Here is a tiny trained network, its code and every weight. The questions are about switching its units off for an input and a class, where a switched-off unit gives its printed mean instead of its output.

import numpy as np


def w(rows, s, z=0):
    codes = np.array(rows[::2]) - 128.0
    scale = np.full(codes.shape[1], s)
    scale[-1] = z or s
    return codes * scale


def f(y):
    return y / 2 * (1 + np.tanh(0.7978845608 * (y + 0.044715 * y**3)))


def log_softmax(a):
    a = a - a.max(-1, keepdims=True)
    return a - np.log(np.exp(a).sum(-1, keepdims=True))


def net(x, mask):
    res = np.array(x, float).reshape(1, 6) / 4 @ E
    y = f(res @ A[0][:, :-1].T + A[0][:, -1])
    res = res + np.where(mask, y, B[0][:, -1]) @ B[0][:, :-1]
    return log_softmax(res[-1] @ U[:, :-1].T + U[:, -1])


A, B = {}, {}
E = w([
[126,129,130,126],'x0',
[132,128,125,130],'x1',
[138,249,97,64],'x2',
[244,121,255,100],'x3',
[163,43,59,35],'x4',
[128,127,128,127],'x5',
],0.013)
A[0] = w([
[226,139,199,105,212],'N0',
[128,215,143,148,119],'N1',
[98,47,145,96,130],'N2',
[105,211,130,135,226],'N3',
[131,149,172,206,199],'N4',
[76,66,68,150,244],'N5',
[78,177,133,101,254],'N6',
[105,129,166,245,170],'N7',
[104,160,84,175,183],'N8',
[141,177,188,80,100],'N9',
[177,153,49,7,53],'N10',
[179,62,159,137,107],'N11',
[163,161,147,160,113],'N12',
[100,90,170,226,208],'N13',
],0.015,0.0069)
B[0] = w([
[157,90,245,120,253],'N0',
[172,81,125,195,191],'N1',
[182,79,92,148,181],'N2',
[94,116,124,233,205],'N3',
[127,145,170,138,207],'N4',
[149,154,3,73,223],'N5',
[67,139,143,192,192],'N6',
[74,159,176,94,216],'N7',
[73,102,70,148,182],'N8',
[149,146,186,140,189],'N9',
[55,172,175,75,219],'N10',
[158,63,119,98,190],'N11',
[163,157,172,150,164],'N12',
[42,180,148,72,217],'N13',
],0.014,0.02)
U = w([
[68,225,91,100,253],'0',
[107,127,191,71,188],'1',
[95,69,78,219,36],'2',
[205,144,158,198,42],'3',
[155,87,35,94,94],'4',
[179,2,118,95,98],'5',
],0.013,0.0024)

Each question gives the input, the list of numbers given to net, and the class t.
The units are the neurons (one row each of A and B). Each row of codes is followed by its name. A weight is (code - 128) times the scale printed after its matrix; where a second scale follows, it is the last column's (A, B and U).
mask holds one flag per neuron, in row order. A switched-off neuron (its flag False) gives its mean, the last column of its row in B, instead of its output. The means were averaged over made-up inputs and are rounded, as every weight is.
A unit's drop is (log p(t) with every unit on - log p(t) with that unit switched off) / (log p(t) with every unit on - log p(t) with every unit switched off).
The circuit of an input: a set's keep is (log p(t) with only the set's units on - log p(t) with every unit switched off) / (log p(t) with every unit on - log p(t) with every unit switched off). Starting from the 12 units with the biggest drops (on a tie, the unit counted first), units are removed one at a time, each time the one whose removal leaves the highest keep (on an exact tie, the one counted first), for as long as the keep stays at least 0.8.
circuit, biggest first: the units of the circuit, biggest drop first
most important unit: the unit with the biggest drop
top k neurons: the k neurons with the biggest drops, biggest first
drop when u is switched off: that unit's drop, to one decimal
input [-8,-6,-6,7,1,5], class 5: circuit, biggest first -> [N11]
input [7,-2,3,-1,0,3], class 2: circuit, biggest first -> [N13, N7]
input [-6,-3,7,0,4,2], class 0: top 2 neurons -> [N0, N11]
input [6,-5,5,2,0,1], class 3: circuit, biggest first -> [N13, N7]
input [-5,-6,-6,5,1,4], class 5: top 2 neurons -> [N11, N10]
input [-3,-8,1,5,-7,7], class 3: top 4 neurons -> [N1, N10, N3, N12]
input [1,0,2,8,-8,0], class 3: top 2 neurons -> [N1, N10]
input [-3,-5,-8,-1,4,3], class 4: top 2 neurons -> [N5, N0]
input [2,7,1,0,8,-3], class 0: top 2 neurons -> [N10, N0]
input [6,3,0,5,6,-3], class 5: top 2 neurons -> [N13, N11]
input [4,-2,1,0,0,-5], class 2: top 4 neurons -> [N13, N10, N0, N7]
input [-3,-5,1,-8,-2,5], class 2: top 3 neurons -> [N10, N3, N8]
input [-2,-6,8,0,8,6], class 0: top 3 neurons -> [N0, N11, N10]
input [-2,1,-4,0,3,-3], class 4: most important unit -> N0
input [-7,-2,8,8,0,1], class 3: top 3 neurons -> [N1, N13, N7]
input [-4,4,1,7,-5,-7], class 3: top 3 neurons -> [N10, N1, N12]
input [-4,6,8,4,-7,3], class 3: drop when N0 is switched off -> 0.0
input [1,1,1,-3,-5,-7], class 2: drop when N3 is switched off -> 0.4
input [-7,3,-2,-1,-4,5], class 0: drop when N0 is switched off -> 0.2
input [3,7,-2,-7,2,-3], class 4: drop when N5 is switched off -> 0.1
input [8,-3,4,-2,8,8], class 0: most important unit -> N10
